Below is a small trained network, with its code and all its weights. Each question gives an input and a class and asks what happens when units are switched off, that is, made to give their printed mean instead of their output.

import numpy as np


def w(rows, s, z=0):
    codes = np.array(rows[::2]) - 128.0
    scale = np.full(codes.shape[1], s)
    scale[-1] = z or s
    return codes * scale


def norm(h):
    return h / np.sqrt((h * h).mean(-1, keepdims=True) + 1e-5)


def f(y):
    return y / 2 * (1 + np.tanh(0.7978845608 * (y + 0.044715 * y**3)))


def log_softmax(a):
    a = a - a.max(-1, keepdims=True)
    return a - np.log(np.exp(a).sum(-1, keepdims=True))


def net(x, mask):
    res = np.array(x, float).reshape(1, 5) / 4 @ E
    u = 0
    for l in range(3):
        y = f(norm(res) @ A[l][:, :-1].T + A[l][:, -1])
        res = res + np.where(mask[u : u + 11], y, B[l][:, -1]) @ B[l][:, :-1]
        u += 11
    return log_softmax(norm(res)[-1] @ U[:, :-1].T + U[:, -1])


A, B = {}, {}
E = w([
[218,131,189,129,134,172,188,2,82,103],'x0',
[104,103,243,137,182,64,173,167,169,151],'x1',
[38,138,105,120,107,109,149,62,115,78],'x2',
[92,124,155,207,149,220,192,160,213,66],'x3',
[139,158,56,160,248,74,199,111,139,154],'x4',
],0.0071)
A[0] = w([
[141,133,65,135,168,130,142,122,119,120,71],'0.n1',
[132,101,115,131,55,191,97,143,97,113,83],'0.n2',
[177,128,117,147,134,186,128,62,100,118,67],'0.n3',
[224,117,98,137,153,178,103,194,122,127,44],'0.n4',
[139,113,65,137,131,170,116,120,104,128,74],'0.n5',
[155,105,51,140,167,138,166,134,120,125,55],'0.n6',
[48,112,72,132,123,151,123,69,101,97,41],'0.n7',
[112,113,87,156,146,249,155,154,133,124,36],'0.n8',
[174,106,61,115,108,100,83,114,61,155,54],'0.n9',
[88,126,49,146,129,159,85,197,112,129,58],'0.n10',
[158,147,57,111,101,189,119,123,154,123,2],'0.n11',
],0.014,0.005)
B[0] = w([
[107,148,104,149,177,177,60,107,151,159,188],'0.n1',
[125,203,102,148,218,188,88,127,144,174,219],'0.n2',
[176,85,46,105,108,164,183,179,140,125,244],'0.n3',
[60,132,180,135,36,93,184,87,149,249,213],'0.n4',
[94,49,159,167,167,107,116,150,22,123,184],'0.n5',
[144,173,120,148,187,183,86,116,136,169,197],'0.n6',
[84,133,152,152,62,98,160,98,127,195,199],'0.n7',
[156,182,177,113,119,32,102,89,192,6,216],'0.n8',
[156,175,168,136,113,64,116,117,165,46,254],'0.n9',
[191,80,52,98,110,168,191,159,134,120,236],'0.n10',
[139,83,138,222,82,105,90,151,12,113,183],'0.n11',
],0.017,0.0069)
A[1] = w([
[111,133,145,80,97,191,75,120,123,125,73],'1.n1',
[129,115,99,117,133,137,144,123,98,192,93],'1.n2',
[140,143,118,46,137,76,72,113,93,126,16],'1.n3',
[100,65,64,83,123,129,107,180,155,119,33],'1.n4',
[10,137,102,116,83,143,172,55,116,122,3],'1.n5',
[115,135,178,100,107,208,71,153,134,108,75],'1.n6',
[173,122,170,102,128,170,162,77,104,126,26],'1.n7',
[88,52,232,136,217,115,154,189,75,124,17],'1.n8',
[189,68,111,84,134,177,173,109,108,114,11],'1.n9',
[116,113,150,100,163,189,70,109,139,141,96],'1.n10',
[143,152,148,124,114,45,111,116,149,53,56],'1.n11',
],0.013,0.0032)
B[1] = w([
[118,166,30,189,126,123,108,94,152,172,130],'1.n1',
[115,139,182,154,102,145,101,135,210,74,167],'1.n2',
[118,141,127,141,112,88,116,65,174,55,164],'1.n3',
[160,95,68,118,116,167,164,129,155,121,174],'1.n4',
[169,111,184,172,86,112,122,144,158,246,176],'1.n5',
[84,180,63,163,131,159,114,51,159,150,144],'1.n6',
[75,124,17,164,65,103,133,127,166,116,159],'1.n7',
[166,98,112,233,91,106,88,130,6,100,197],'1.n8',
[180,80,62,101,124,154,140,116,172,128,191],'1.n9',
[158,152,122,134,153,180,83,143,123,142,135],'1.n10',
[176,99,249,73,172,182,71,173,194,91,254],'1.n11',
],0.013,0.0065)
A[2] = w([
[154,121,117,86,123,126,88,104,87,163,41],'2.n1',
[75,127,97,95,115,99,95,225,140,143,61],'2.n2',
[118,154,152,139,110,120,146,98,134,157,56],'2.n3',
[131,104,139,126,218,104,157,123,113,168,65],'2.n4',
[157,113,61,74,102,140,192,141,104,124,62],'2.n5',
[106,126,132,146,115,119,109,128,4,103,15],'2.n6',
[105,198,96,125,214,141,104,123,100,161,11],'2.n7',
[86,139,176,98,89,114,156,131,112,209,2],'2.n8',
[140,151,116,26,129,71,90,116,83,137,55],'2.n9',
[117,119,143,105,93,106,148,109,137,179,83],'2.n10',
[56,147,152,145,138,135,173,140,161,58,15],'2.n11',
],0.019,0.0024)
B[2] = w([
[50,91,148,238,102,126,149,107,168,98,126],'2.n1',
[137,103,81,172,86,179,188,18,144,106,141],'2.n2',
[72,118,137,91,114,113,145,134,106,135,173],'2.n3',
[108,155,72,189,4,167,66,91,133,126,136],'2.n4',
[77,76,105,79,140,160,216,175,150,76,254],'2.n5',
[174,59,106,96,156,90,67,148,24,124,236],'2.n6',
[42,158,117,59,189,208,68,140,112,158,176],'2.n7',
[127,152,201,87,125,66,164,138,98,229,188],'2.n8',
[92,155,133,253,136,103,183,68,166,85,150],'2.n9',
[97,130,140,113,122,117,186,134,99,163,181],'2.n10',
[147,162,124,170,122,39,127,49,146,82,153],'2.n11',
],0.016,0.008)
U = w([
[174,163,188,155,144,70,118,84,206,43,172],'0',
[145,64,44,108,106,159,225,145,148,107,113],'1',
[163,68,114,171,125,81,75,134,6,140,156],'2',
[93,140,176,122,88,84,179,113,123,243,236],'3',
[78,184,78,138,174,198,57,99,140,170,7],'4',
[158,132,176,19,195,136,138,207,102,141,89],'5',
],0.013,0.0014)

Each question gives the input, the list of numbers given to net, and the class t.
The units are the neurons (one row each of A and B). Each row of codes is followed by its name. A weight is (code - 128) times the scale printed after its matrix; where a second scale follows, it is the last column's (A, B and U).
mask holds one flag per neuron, layer by layer. A switched-off neuron (its flag False) gives its mean, the last column of its row in B, instead of its output. The means were averaged over made-up inputs and are rounded, as every weight is.
A unit's drop is (log p(t) with every unit on - log p(t) with that unit switched off) / (log p(t) with every unit on - log p(t) with every unit switched off).
most important unit: the unit with the biggest drop
top k neurons: the k neurons with the biggest drops, biggest first
k most important neurons of layer l: the k neurons of layer l with the biggest drops, biggest first
input [-7,2,5,-1,-7], class 1: most important unit : 0.n10
input [-1,-8,-6,3,-7], class 2: 2 most important neurons of layer 0 : (0.n11, 0.n5)
input [4,-3,1,1,6], class 4: top 2 neurons : (0.n6, 0.n1)
input [5,0,6,4,3], class 3: top 2 neurons : (0.n7, 0.n10)
input [-7,-3,-5,3,-8], class 4: top 3 neurons : (0.n2, 0.n3, 1.n6)
input [-1,6,0,-4,-2], class 2: top 4 neurons : (1.n8, 0.n10, 0.n8, 0.n9)
input [5,2,-2,5,7], class 4: top 3 neurons : (0.n6, 0.n10, 0.n9)
input [7,-3,1,-6,2], class 1: top 3 neurons : (0.n3, 0.n8, 1.n9)
input [-7,-7,5,-6,-3], class 1: 2 most important neurons of layer 0 : (0.n10, 0.n8)
input [-3,8,6,8,8], class 0: 4 most important neurons of layer 0 : (0.n5, 0.n11, 0.n2, 0.n4)
input [-6,8,0,3,-5], class 2: top 3 neurons : (1.n8, 0.n3, 0.n8)
input [7,8,1,4,3], class 2: top 4 neurons : (1.n8, 0.n10, 0.n8, 0.n3)
input [4,8,5,-3,1], class 2: top 2 neurons : (1.n8, 0.n8)
input [-1,1,5,2,-6], class 4: most important unit : 0.n2
input [-1,2,4,-4,5], class 4: top 4 neurons : (0.n8, 0.n4, 0.n1, 2.n7)
input [-4,3,-7,6,4], class 3: top 2 neurons : (0.n4, 0.n9)
input [-8,-5,6,-7,-4], class 1: 3 most important neurons of layer 0 : (0.n10, 0.n8, 0.n4)
input [8,7,8,-3,8], class 1: 2 most important neurons of layer 2 : (2.n8, 2.n5)
input [8,0,7,-2,-7], class 1: 2 most important neurons of layer 0 : (0.n3, 0.n4)
input [-7,-4,-1,-4,-6], class 1: most important unit : 0.n10
input [7,7,-3,3,7], class 1: 3 most important neurons of layer 1 : (1.n9, 1.n7, 1.n11)
